Below are the code and all the weights of a small trained network. Each question names an input and a class and asks about switching units off, where a switched-off unit gives its printed mean instead of its output.

import numpy as np


def w(rows, s, z=0):
    codes = np.array(rows[::2]) - 128.0
    scale = np.full(codes.shape[1], s)
    scale[-1] = z or s
    return codes * scale


def f(y):
    return y / 2 * (1 + np.tanh(0.7978845608 * (y + 0.044715 * y**3)))


def log_softmax(a):
    a = a - a.max(-1, keepdims=True)
    return a - np.log(np.exp(a).sum(-1, keepdims=True))


def net(x, mask):
    res = np.array(x, float).reshape(1, 8) / 4 @ E
    y = f(res @ A[0][:, :-1].T + A[0][:, -1])
    res = res + np.where(mask, y, B[0][:, -1]) @ B[0][:, :-1]
    return log_softmax(res[-1] @ U[:, :-1].T + U[:, -1])


A, B = {}, {}
E = w([
[178,213,194,9,158,59,114,38,142,75],'x0',
[89,69,216,88,167,114,179,190,158,188],'x1',
[1,80,95,138,38,169,191,17,168,9],'x2',
[103,110,106,66,154,134,170,124,85,156],'x3',
[168,152,155,115,187,147,151,162,153,96],'x4',
[49,166,58,161,230,6,132,151,149,93],'x5',
[141,136,131,144,127,135,111,130,147,123],'x6',
[113,133,169,140,153,128,169,116,134,222],'x7',
],0.0072)
A[0] = w([
[108,135,3,158,187,36,128,108,173,141,84],'n0',
[225,121,100,119,136,93,155,176,78,153,89],'n1',
[62,115,135,153,178,22,103,163,166,103,89],'n2',
[136,54,72,235,149,176,130,176,40,123,115],'n3',
[120,39,102,165,118,148,178,220,145,142,105],'n4',
[127,162,169,33,118,72,74,78,124,107,57],'n5',
[32,110,149,140,110,166,201,113,142,100,157],'n6',
[50,139,232,91,129,74,80,52,58,174,220],'n7',
[99,102,172,159,153,129,145,120,207,244,253],'n8',
[178,90,171,133,88,173,102,107,90,120,122],'n9',
[225,61,158,126,61,146,170,110,99,143,49],'n10',
[155,92,147,80,149,93,59,192,162,197,130],'n11',
[51,153,137,85,110,196,171,122,227,100,83],'n12',
[150,217,56,152,112,153,75,113,82,104,211],'n13',
],0.0076,0.0042)
B[0] = w([
[95,124,142,112,82,177,171,136,179,205,225],'n0',
[101,129,113,147,34,143,49,139,59,161,185],'n1',
[90,139,148,120,112,212,189,180,171,164,215],'n2',
[164,35,147,170,186,122,48,2,183,158,251],'n3',
[164,103,193,88,201,69,74,88,142,154,223],'n4',
[113,157,204,149,207,214,69,12,135,126,227],'n5',
[121,139,130,172,134,95,120,119,32,141,254],'n6',
[119,130,138,132,210,121,166,125,101,45,239],'n7',
[142,83,105,88,109,130,145,120,72,38,250],'n8',
[105,110,127,77,93,169,187,201,226,143,195],'n9',
[31,128,72,89,102,202,137,191,173,199,189],'n10',
[141,173,57,144,99,88,122,141,95,129,216],'n11',
[127,187,23,133,39,87,32,170,103,117,215],'n12',
[132,9,117,47,133,72,188,192,83,103,244],'n13',
],0.0079,0.0065)
U = w([
[155,134,200,187,178,168,51,29,171,108,117],'0',
[58,165,124,137,65,206,209,177,218,197,2],'1',
[160,107,132,138,90,70,156,150,119,73,255],'2',
[173,110,130,195,111,145,148,146,93,50,230],'3',
[110,255,49,219,31,81,19,146,65,123,3],'4',
],0.0072,0.0044)

Each question gives the input, the list of numbers given to net, and the class t.
The units are the neurons (one row each of A and B). Each row of codes is followed by its name. A weight is (code - 128) times the scale printed after its matrix; where a second scale follows, it is the last column's (A, B and U).
mask holds one flag per neuron, in row order. A switched-off neuron (its flag False) gives its mean, the last column of its row in B, instead of its output. The means were averaged over made-up inputs and are rounded, as every weight is.
A unit's drop is (log p(t) with every unit on - log p(t) with that unit switched off) / (log p(t) with every unit on - log p(t) with every unit switched off).
The circuit of an input: a set's keep is (log p(t) with only the set's units on - log p(t) with every unit switched off) / (log p(t) with every unit on - log p(t) with every unit switched off). Starting from the 12 units with the biggest drops (on a tie, the unit counted first), units are removed one at a time, each time the one whose removal leaves the highest keep (on an exact tie, the one counted first), for as long as the keep stays at least 0.8.
units of the circuit, in order: the units of the circuit, biggest drop first
most important unit: the unit with the biggest drop
k most important neurons: the k neurons with the biggest drops, biggest first
drop of u: that unit's drop, to one decimal
input [-8,-8,7,-2,1,7,8,-2], class 0: most important unit -> n3
input [4,3,-8,-6,5,0,4,5], class 4: 3 most important neurons -> n11, n1, n13
input [-1,0,-6,5,-6,0,1,-5], class 4: 2 most important neurons -> n1, n11
input [-6,-2,-1,-5,-6,-5,6,6], class 0: 2 most important neurons -> n3, n4
input [0,-1,3,5,0,-7,3,-6], class 1: units of the circuit, in order -> n10, n9
input [4,-2,-6,8,1,-4,-5,2], class 4: 3 most important neurons -> n1, n11, n3
input [6,-2,-8,-6,7,8,-1,1], class 1: units of the circuit, in order -> n2, n0
input [-2,-6,-6,8,8,-6,-8,-6], class 1: units of the circuit, in order -> n10, n9
input [-5,7,5,5,-6,7,6,-7], class 1: 3 most important neurons -> n2, n0, n5
input [-2,-7,6,-8,5,-3,-1,0], class 2: units of the circuit, in order -> n13, n5
input [-7,7,1,-6,1,-5,1,7], class 0: 2 most important neurons -> n4, n3
input [2,-8,-6,-5,8,-3,3,-1], class 2: 2 most important neurons -> n13, n12
input [4,-2,0,-8,-4,-6,0,1], class 1: 3 most important neurons -> n9, n10, n3
input [-8,1,3,-8,-2,1,-5,3], class 0: most important unit -> n3
input [1,3,8,-7,6,5,-3,2], class 4: 2 most important neurons -> n12, n6
input [-6,6,-2,8,7,-3,5,0], class 0: 4 most important neurons -> n4, n3, n13, n12
input [5,5,-5,-7,0,7,8,2], class 1: 2 most important neurons -> n2, n0
input [-2,-7,-4,-3,1,1,0,7], class 2: 4 most important neurons -> n13, n5, n12, n6
input [-2,7,-8,3,2,1,-8,3], class 4: 3 most important neurons -> n11, n1, n13
input [3,-3,-3,1,-8,4,2,2], class 1: units of the circuit, in order -> n0, n6
input [-2,3,1,8,-3,8,5,1], class 1: most important neuron -> n0
input [-3,2,7,-3,-5,-3,8,0], class 4: drop of n12 -> 0.4
input [5,-3,6,3,-5,0,-3,4], class 4: drop of n3 -> 0.8
input [3,-3,6,7,6,-6,3,6], class 1: drop of n9 -> 0.7
input [4,5,-3,4,-1,7,6,2], class 1: drop of n0 -> 0.3
